Below is a small trained network, with its code and all its weights. Each question gives an input and a class and asks what happens when units are switched off, that is, made to give their printed mean instead of their output.

import numpy as np


def w(rows, s, z=0):
    codes = np.array(rows[::2]) - 128.0
    scale = np.full(codes.shape[1], s)
    scale[-1] = z or s
    return codes * scale


def f(y):
    return np.maximum(y, 0)


def log_softmax(a):
    a = a - a.max(-1, keepdims=True)
    return a - np.log(np.exp(a).sum(-1, keepdims=True))


def net(x, mask):
    res = np.array(x, float).reshape(1, 4) / 4 @ E
    y = f(res @ A[0][:, :-1].T + A[0][:, -1])
    res = res + np.where(mask, y, B[0][:, -1]) @ B[0][:, :-1]
    return log_softmax(res[-1] @ U[:, :-1].T + U[:, -1])


A, B = {}, {}
E = w([
[176,139,105,159,148,139,249,177],'x0',
[76,117,137,66,107,134,131,219],'x1',
[125,105,124,109,145,193,108,158],'x2',
[77,166,208,189,123,83,114,126],'x3',
],0.013)
A[0] = w([
[133,146,127,97,136,143,85,126,80],'N1',
[75,136,212,132,117,91,78,150,127],'N2',
[129,127,177,183,134,188,71,74,141],'N3',
[96,141,150,150,141,95,108,126,127],'N4',
[110,127,164,145,111,111,134,119,38],'N5',
[145,138,91,111,117,112,133,107,214],'N6',
[140,133,122,114,146,129,117,110,99],'N7',
[121,126,128,110,108,77,176,136,215],'N8',
[65,130,242,143,127,75,59,156,138],'N9',
[147,125,119,145,128,143,145,97,177],'N10',
[141,126,113,98,132,193,111,133,232],'N11',
[95,127,153,89,117,73,149,218,212],'N12',
[89,138,159,139,124,113,108,127,107],'N13',
[138,133,111,148,136,123,160,77,227],'N14',
[124,142,110,126,137,158,125,137,117],'N15',
[94,133,146,106,140,97,146,163,129],'N16',
[119,129,115,111,125,156,120,135,222],'N17',
[162,130,84,124,131,166,143,104,160],'N18',
[139,109,152,114,114,139,123,103,66],'N19',
[131,123,83,100,140,215,104,166,194],'N20',
[119,132,156,152,128,141,140,184,208],'N21',
[127,127,156,167,130,173,101,114,83],'N22',
[130,116,111,102,126,195,118,159,132],'N23',
[96,131,180,147,122,113,8,61,254],'N24',
[112,123,105,69,123,135,136,180,97],'N25',
],0.015,0.0025)
B[0] = w([
[114,114,79,142,103,145,116,88,157],'N1',
[159,112,200,214,106,118,106,114,220],'N2',
[157,168,175,139,207,44,161,127,189],'N3',
[146,110,165,149,126,150,124,134,171],'N4',
[144,104,111,145,127,157,136,135,157],'N5',
[121,138,189,127,126,117,117,81,155],'N6',
[104,109,87,155,129,141,118,152,140],'N7',
[104,171,122,108,107,70,81,172,171],'N8',
[153,91,235,242,120,136,82,147,248],'N9',
[127,130,150,156,120,99,135,181,161],'N10',
[117,106,159,114,57,159,104,117,179],'N11',
[131,151,84,44,110,153,194,198,214],'N12',
[149,114,158,159,119,124,110,118,171],'N13',
[151,147,201,123,93,90,118,161,177],'N14',
[125,130,167,120,118,147,122,122,144],'N15',
[123,133,88,98,109,153,145,152,170],'N16',
[121,139,195,112,90,134,110,101,158],'N17',
[119,108,172,170,90,135,105,184,174],'N18',
[136,128,63,160,127,122,139,111,138],'N19',
[135,109,163,137,62,195,119,132,199],'N20',
[108,155,131,39,124,137,127,92,181],'N21',
[147,165,181,128,183,106,150,124,156],'N22',
[145,113,120,135,83,180,128,139,179],'N23',
[72,133,20,62,153,4,121,100,245],'N24',
[157,180,133,130,157,134,185,186,183],'N25',
],0.02,0.018)
U = w([
[183,164,177,196,115,41,65,132,251],'0',
[192,145,167,88,32,240,144,172,178],'1',
[81,226,35,2,115,95,160,131,95],'2',
[173,133,47,155,199,201,155,124,49],'3',
[57,103,65,78,65,115,56,41,11],'4',
[181,187,128,90,229,172,177,82,32],'5',
[167,123,35,155,189,148,114,143,35],'6',
[118,97,70,152,182,175,140,39,10],'7',
],0.0066,0.0022)

Each question gives the input, the list of numbers given to net, and the class t.
The units are the neurons (one row each of A and B). Each row of codes is followed by its name. A weight is (code - 128) times the scale printed after its matrix; where a second scale follows, it is the last column's (A, B and U).
mask holds one flag per neuron, in row order. A switched-off neuron (its flag False) gives its mean, the last column of its row in B, instead of its output. The means were averaged over made-up inputs and are rounded, as every weight is.
A unit's drop is (log p(t) with every unit on - log p(t) with that unit switched off) / (log p(t) with every unit on - log p(t) with every unit switched off).
The circuit of an input: a set's keep is (log p(t) with only the set's units on - log p(t) with every unit switched off) / (log p(t) with every unit on - log p(t) with every unit switched off). Starting from the 12 units with the biggest drops (on a tie, the unit counted first), units are removed one at a time, each time the one whose removal leaves the highest keep (on an exact tie, the one counted first), for as long as the keep stays at least 0.8.
units of the circuit, in order: the units of the circuit, biggest drop first
unit that matters most: the unit with the biggest drop
k most important neurons: the k neurons with the biggest drops, biggest first
drop of u: that unit's drop, to one decimal
input [-3,8,-6,0], class 1: unit that matters most => N12
input [0,6,-2,4], class 1: 2 most important neurons => (N12 N24)
input [-6,-7,7,-6], class 4: 2 most important neurons => (N9 N24)
input [-5,-5,-2,-4], class 2: 3 most important neurons => (N9 N24 N2)
input [6,-5,3,0], class 1: 3 most important neurons => (N24 N9 N3)
input [-1,0,0,-1], class 4: 3 most important neurons => (N9 N12 N2)
input [7,-1,8,6], class 2: 3 most important neurons => (N9 N2 N21)
input [-7,-6,-2,-7], class 4: 3 most important neurons => (N24 N9 N12)
input [-1,7,-6,-4], class 2: 2 most important neurons => (N9 N2)
input [-4,-3,-5,-7], class 4: 2 most important neurons => (N9 N2)
input [-7,-2,2,-4], class 4: drop of N12 => 0.1
input [8,-1,8,3], class 1: drop of N24 => 0.7
input [5,3,0,-3], class 1: drop of N24 => 1.5
input [7,1,2,-2], class 1: drop of N24 => 0.2
input [-1,8,-5,1], class 1: units of the circuit, in order => (N12)
